Here is a tiny trained network, its code and every weight. The questions are about switching its units off for an input and a target symbol, where a switched-off unit gives its printed mean instead of its output.

import numpy as np


def w(rows, s, z=0):
    codes = np.array(rows[::2]) - 128.0
    scale = np.full(codes.shape[1], s)
    scale[-1] = z or s
    return codes * scale


def norm(h):
    return h / np.sqrt((h * h).mean(-1, keepdims=True) + 1e-5)


def f(y):
    return np.maximum(y, 0)


def softmax(a):
    e = np.exp(a - a.max(-1, keepdims=True))
    return e / e.sum(-1, keepdims=True)


def log_softmax(a):
    a = a - a.max(-1, keepdims=True)
    return a - np.log(np.exp(a).sum(-1, keepdims=True))


def net(x, mask):
    ids = ['Ωαβδθσφ'.index(c) for c in x.split()]
    T = len(ids)
    res = E[ids] + P[:T]
    q, k, v = (norm(res) @ M[0].T for M in (Q, K, V))
    z = softmax(np.where(np.tri(T) > 0, q @ k.T / 2**0.5, -1e9)) @ v
    res = res + np.where(mask[0], z, O[0][:, -1]) @ O[0][:, :-1]
    y = f(norm(res) @ A[0][:, :-1].T + A[0][:, -1])
    res = res + np.where(mask[1:13], y, B[0][:, -1]) @ B[0][:, :-1]
    return log_softmax(norm(res)[-1] @ U[:, :-1].T + U[:, -1])


Q, K, V, O, A, B = {}, {}, {}, {}, {}, {}
E = w([
[10,129,67],'Ω',
[136,214,123],'α',
[79,206,153],'β',
[71,137,90],'δ',
[131,123,85],'θ',
[183,196,139],'σ',
[91,117,138],'φ',
],0.013)
P = w([
[144,134,172],'0',
[63,209,160],'1',
[120,89,126],'2',
[1,64,141],'3',
[118,192,85],'4',
[120,84,123],'5',
[112,109,156],'6',
],0.02)
Q[0] = w([
[132,5,121],'head 1',
[41,135,90],'head 1',
],0.026)
K[0] = w([
[99,46,173],'head 1',
[5,160,51],'head 1',
],0.022)
V[0] = w([
[81,114,113],'head 1',
[145,17,246],'head 1',
],0.012)
O[0] = w([
[122,143,83,191],'head 1',
[45,6,76,2],'head 1',
],0.011,0.0057)
A[0] = w([
[79,113,59,110],'neuron 1',
[52,96,149,61],'neuron 2',
[53,151,214,172],'neuron 3',
[174,62,233,237],'neuron 4',
[83,106,112,119],'neuron 5',
[211,101,13,31],'neuron 6',
[221,125,76,87],'neuron 7',
[124,88,142,157],'neuron 8',
[141,6,177,99],'neuron 9',
[72,108,141,57],'neuron 10',
[211,124,135,53],'neuron 11',
[73,200,95,3],'neuron 12',
],0.023,0.0047)
B[0] = w([
[146,115,168,245],'neuron 1',
[83,41,126,234],'neuron 2',
[159,82,66,255],'neuron 3',
[139,143,231,183],'neuron 4',
[89,88,156,216],'neuron 5',
[171,28,88,143],'neuron 6',
[166,123,97,147],'neuron 7',
[150,150,98,170],'neuron 8',
[162,253,84,204],'neuron 9',
[90,67,124,200],'neuron 10',
[70,66,120,159],'neuron 11',
[143,230,116,217],'neuron 12',
],0.047,0.0099)
U = w([
[111,179,17,142],'Ω',
[135,90,203,125],'α',
[206,69,99,2],'β',
[146,108,140,174],'δ',
[43,204,146,218],'θ',
[84,123,231,119],'σ',
[1,176,128,133],'φ',
],0.012,0.0043)

Each question gives the input, a string of symbols that net reads in full, and the target symbol t.
The units are the heads (2 rows each of Q, K, V and O) and the neurons (one row each of A and B). Each row of codes is followed by its name. A weight is (code - 128) times the scale printed after its matrix; where a second scale follows, it is the last column's (O, A, B and U).
mask holds one flag per unit, heads first, then neurons. A switched-off unit (its flag False) gives its mean, the last column of its rows in O or B, instead of its output. The means were averaged over made-up inputs and are rounded, as every weight is.
A unit's drop is (log p(t) with every unit on - log p(t) with that unit switched off) / (log p(t) with every unit on - log p(t) with every unit switched off).
The circuit of an input: a set's keep is (log p(t) with only the set's units on - log p(t) with every unit switched off) / (log p(t) with every unit on - log p(t) with every unit switched off). Starting from the 12 units with the biggest drops (on a tie, the unit counted first), units are removed one at a time, each time the one whose removal leaves the highest keep (on an exact tie, the one counted first), for as long as the keep stays at least 0.8.
circuit, biggest first: the units of the circuit, biggest drop first
unit that matters most: the unit with the biggest drop
top k neurons: the k neurons with the biggest drops, biggest first
drop when u is switched off: that unit's drop, to one decimal
input σ Ω φ α, target Ω: circuit, biggest first => neuron 12; neuron 3
input α Ω δ σ, target Ω: unit that matters most => neuron 3
input α δ δ φ Ω δ β, target Ω: top 2 neurons => neuron 1; neuron 2
input θ φ σ, target θ: top 3 neurons => neuron 9; neuron 4; neuron 3
input α θ φ, target φ: top 2 neurons => neuron 9; neuron 3
input α Ω α σ, target Ω: top 2 neurons => neuron 12; neuron 1
input α σ φ σ Ω σ Ω, target Ω: top 2 neurons => neuron 3; neuron 4
input α δ Ω, target σ: top 2 neurons => neuron 1; neuron 3
input α σ δ Ω Ω, target θ: drop when neuron 3 is switched off => 0.3
input σ α α σ α φ, target φ: drop when head 1 is switched off => 1.4
input θ Ω α β Ω Ω, target σ: drop when head 1 is switched off => 0.1
